array([[132, 112, 145, 131],
       [129, 123, 134, 129],
       [138, 108, 156, 128]]) Answer: 145

array([[118, 122, 132, 125, 132],
       [138, 125, 128, 132, 102],
       [128, 129, 132, 127, 132]]) Answer: 125

array([[128, 123, 131, 130, 124],
       [126, 101, 143, 134,  99],
       [127, 119, 133, 128, 117]]) Answer: 130

array([[129, 121, 121, 127, 129],
       [130,  98,  98, 122, 132],
       [130, 108, 107, 124, 131]]) Answer: 127

array([[146, 140, 151, 136, 130, 115, 138],
       [132, 125, 133, 134, 123, 125, 122],
       [145, 130, 125, 119, 126, 128, 117]]) Answer: 115

array([[118, 106, 128, 135, 122, 143],
       [137, 146, 128, 119, 133, 116],
       [133, 138, 129, 124, 130, 122]]) Answer: 122
---
Q:
[[151 110 106 143 113 118]
 [136 153 140 104 116 123]]
A: 153, 104

Q: [156 121 144 147]
A: 156, 121

Q: [115 157 102 150]
A: 157, 102

Q: [129 132 140 125 135 116 157]
A: 157, 116

Q: [124 106 112 126 128]
A: 128, 106

Q: [146 102 124 112 127 134]
A: 146, 102

Q: [155 104 151 129 149 125]
A: 155, 104

Q: [158 114 115 144]
A: 158, 114
---
(115, 118, 104, 153, 143, 114) | 118
((152, 143, 105, 153, 152, 106), (144, 113, 127, 119, 136, 121), (147, 112, 128, 119, 130, 124)) | 112
(148, 117, 117, 128, 98, 134) | 117
((130, 131, 131, 143, 141, 129), (126, 122, 121, 102, 107, 125)) | 122
(148, 115, 158, 147, 145, 133) | 115
((107, 107, 112, 148, 135, 149), (147, 149, 144, 106, 122, 104)) | 149
((144, 153, 137, 120, 131, 112), (151, 112, 102, 137, 128, 111), (125, 134, 143, 145, 137, 121)) | 134
---
[[136 135 132 125 127 127 122 140 116 131 129 110 127 138 126]
 [119 129 126 128 130 129 148 113 141 126 130 141 135 117 128]
 [130 142 133 123 130 127 145 129 125 132 134 115 137 130 124]
 [149 125 129 123 123 129 117 148 119 131 124 123 125 134 129]
 [144 137 133 121 126 128 133 142 120 133 130 115 133 133 126]
 [126 138 133 128 130 126 125 132 118 130 132 109 129 137 125]] gives 124

[[125 125 132 130 124 122 136 130 136 122 122]
 [135 132 134 123 132 128 134 113 139 128 131]
 [129 128 118 125 130 148 112 123 129 126 126]
 [126 127 123 127 131 126 122 131 129 125 134]
 [135 139 115 133 136 110 112 133 151 132 127]] gives 126

[[134 136 117 149 122 133 141 137 150 123 121 127 136 132 127]
 [134 133 125 129 136 140 110 141 105 139 132 132 133 116 136]
 [131 118 130 122 112 111 130 135 120 132 144 112 118 123 116]
 [128 112 128 134 137 114 143 121 125 137  98 137 112 144 135]
 [128 137 114 136 134 142 140 136 131 114 140 144 137 127 144]
 [126 121 120 146 117 140 136 105 135 128 133 117 121 112 120]
 [134 117 117 130 117 132 145 139 112 122 120 128 117 139 150]
 [127 133 120 153 119 132 120 136 121 144 116 114 133 122 103]
 [138 129 124 147 121 150 137 110 145 119 115 127 129 121 119]
 [132 135 121 124 117 115 124 138 144 122 127 133 135 112 126]
 [132 144 119 108 123 127 113 123 129 141 135 138 144 111 132]
 [127 137 117 130 115 129 142 136 155 121 131 119 137 133 111]] gives 116

[[133 117 116 124 118 116 129 125 125 137 115 134 134 134]
 [123 137 139 133 136 139 126 131 124 123 139 120 123 120]
 [132 141 141 133 141 141 132 138 128 120 141 133 120 133]
 [118 128 130 119 126 130 116 125 127 144 132 115 141 114]
 [128 115 113 121 116 113 127 124 128 131 111 129 131 129]
 [133 150 154 116 148 154 125 135 117 131 156 134 129 134]] gives 133

[[101 137 118 125 126 139 129 103 113 121 131 134 132 121 150]
 [118 118 123 148 127 144 140 148 140 108 128 138 119 135 129]
 [141 138 121 129 137 129 121 138 137 134 129 133 157 137 122]
 [142 138 134 103 117 136 117 125 114 110 120 121 116 129 110]
 [132 133 123 128 128 110 129 103 118 139 142 142 126 139  99]
 [113 142 132 128 128 146 130 122 141 129 122 103 150 131 146]
 [110 118 119 140 139 148 114 147 150 133 112 116 153 128 126]] gives 122
---
Input: [153 137 103 103 106]
Output: 153, 106

Input:
[[125 146 100 157 107 136 132]
 [126 144 102 157 106 139 129]]
Output: 125, 129

Input: [103 126 126 116 111 111]
Output: 103, 111

Input:
[[130 126 122 131]
 [134 103 128 121]
 [129 126 124 130]]
Output: 130, 130

Input: [150 129 147 126 132 125]
Output: 150, 125

Input: [107 124 149 118]
Output: 107, 118

Input: [133 114 143 149 136 134]
Output: 133, 134
